Below is a small trained network, with its code and all its weights. Each question gives an input and a class and asks what happens when units are switched off, that is, made to give their printed mean instead of their output.

import numpy as np


def w(rows, s, z=0):
    codes = np.array(rows[::2]) - 128.0
    scale = np.full(codes.shape[1], s)
    scale[-1] = z or s
    return codes * scale


def f(y):
    return y / 2 * (1 + np.tanh(0.7978845608 * (y + 0.044715 * y**3)))


def log_softmax(a):
    a = a - a.max(-1, keepdims=True)
    return a - np.log(np.exp(a).sum(-1, keepdims=True))


def net(x, mask):
    res = np.array(x, float).reshape(1, 6) / 4 @ E
    y = f(res @ A[0][:, :-1].T + A[0][:, -1])
    res = res + np.where(mask, y, B[0][:, -1]) @ B[0][:, :-1]
    return log_softmax(res[-1] @ U[:, :-1].T + U[:, -1])


A, B = {}, {}
E = w([
[116,206,90,167,117,49,88],'x0',
[98,156,45,111,94,149,2],'x1',
[148,33,67,61,244,84,196],'x2',
[240,66,161,152,101,90,80],'x3',
[217,194,84,216,115,183,123],'x4',
[59,70,152,193,211,93,95],'x5',
],0.0087)
A[0] = w([
[57,131,51,137,137,129,63,155],'neuron 0',
[34,42,181,113,73,161,132,166],'neuron 1',
[107,102,64,69,160,44,102,204],'neuron 2',
[146,108,78,133,123,157,78,130],'neuron 3',
[143,177,77,224,99,124,153,160],'neuron 4',
[212,131,141,161,97,155,157,1],'neuron 5',
[140,145,87,77,108,143,195,171],'neuron 6',
[2,111,89,73,237,135,140,102],'neuron 7',
[69,168,33,192,163,82,210,184],'neuron 8',
[103,128,183,112,120,123,164,94],'neuron 9',
[1,132,52,82,209,110,185,201],'neuron 10',
[137,126,99,37,70,187,143,173],'neuron 11',
[134,173,67,109,139,47,17,180],'neuron 12',
[127,181,71,157,120,199,121,169],'neuron 13',
[160,180,108,185,94,17,102,146],'neuron 14',
[103,92,222,89,156,18,198,184],'neuron 15',
[104,54,212,139,170,70,169,98],'neuron 16',
[67,159,194,125,33,161,117,110],'neuron 17',
[49,169,227,122,54,185,104,119],'neuron 18',
],0.0092,0.0054)
B[0] = w([
[113,153,187,175,154,87,135,198],'neuron 0',
[126,147,68,199,254,150,120,190],'neuron 1',
[154,142,169,134,136,85,131,214],'neuron 2',
[136,140,162,176,125,143,179,160],'neuron 3',
[85,129,112,123,169,96,170,199],'neuron 4',
[178,173,128,174,160,49,127,153],'neuron 5',
[153,187,92,91,46,93,142,184],'neuron 6',
[24,37,155,65,215,95,68,227],'neuron 7',
[171,23,168,107,231,87,213,201],'neuron 8',
[176,190,111,137,164,160,79,148],'neuron 9',
[46,40,126,48,202,39,106,252],'neuron 10',
[127,221,137,130,24,63,166,204],'neuron 11',
[110,113,139,113,73,75,133,224],'neuron 12',
[210,184,121,105,155,89,186,201],'neuron 13',
[46,104,215,108,92,106,142,202],'neuron 14',
[165,168,25,30,221,109,99,239],'neuron 15',
[163,195,32,100,190,127,115,203],'neuron 16',
[248,218,206,173,65,231,163,203],'neuron 17',
[193,225,138,173,128,207,114,215],'neuron 18',
],0.0085,0.012)
U = w([
[108,76,102,164,134,118,160,2],'0',
[93,175,84,141,182,161,5,116],'1',
[161,217,151,101,11,151,81,174],'2',
[18,89,214,126,140,48,42,100],'3',
[170,174,156,225,152,169,134,196],'4',
[154,153,1,59,166,49,178,204],'5',
],0.0093,0.0056)

Each question gives the input, the list of numbers given to net, and the class t.
The units are the neurons (one row each of A and B). Each row of codes is followed by its name. A weight is (code - 128) times the scale printed after its matrix; where a second scale follows, it is the last column's (A, B and U).
mask holds one flag per neuron, in row order. A switched-off neuron (its flag False) gives its mean, the last column of its row in B, instead of its output. The means were averaged over made-up inputs and are rounded, as every weight is.
A unit's drop is (log p(t) with every unit on - log p(t) with that unit switched off) / (log p(t) with every unit on - log p(t) with every unit switched off).
The circuit of an input: a set's keep is (log p(t) with only the set's units on - log p(t) with every unit switched off) / (log p(t) with every unit on - log p(t) with every unit switched off). Starting from the 12 units with the biggest drops (on a tie, the unit counted first), units are removed one at a time, each time the one whose removal leaves the highest keep (on an exact tie, the one counted first), for as long as the keep stays at least 0.8.
circuit, biggest first: the units of the circuit, biggest drop first
most important unit: the unit with the biggest drop
top k neurons: the k neurons with the biggest drops, biggest first
drop of u: that unit's drop, to one decimal
input [8,-6,-3,-2,7,-3], class 4: circuit, biggest first -> [neuron 15]
input [7,3,7,8,4,-3], class 3: circuit, biggest first -> [neuron 14; neuron 15]
input [-2,-5,-5,-2,5,-4], class 2: circuit, biggest first -> [neuron 1; neuron 8]
input [1,3,0,2,7,8], class 3: top 3 neurons -> [neuron 17; neuron 18; neuron 14]
input [1,5,-1,-7,7,6], class 3: circuit, biggest first -> [neuron 15; neuron 0]
input [-3,-6,1,3,7,1], class 4: top 2 neurons -> [neuron 10; neuron 15]
input [6,2,-7,-5,-8,-2], class 2: top 2 neurons -> [neuron 17; neuron 12]
input [-2,2,-1,-3,-8,2], class 1: top 3 neurons -> [neuron 1; neuron 15; neuron 14]
input [3,0,-5,-1,-5,5], class 1: top 2 neurons -> [neuron 18; neuron 1]
input [5,2,-6,4,3,6], class 2: top 2 neurons -> [neuron 10; neuron 7]
input [-7,-1,-6,2,-4,-5], class 2: top 2 neurons -> [neuron 11; neuron 8]
input [1,-4,-8,-1,-6,1], class 4: top 2 neurons -> [neuron 1; neuron 17]
input [-2,-8,-8,-5,-5,-3], class 4: drop of neuron 1 -> 0.8
input [-4,-6,-8,-5,-6,3], class 1: most important unit -> neuron 15
input [3,1,-2,6,2,1], class 3: drop of neuron 17 -> 0.2
input [3,-6,-3,-5,-8,4], class 5: drop of neuron 15 -> 0.4
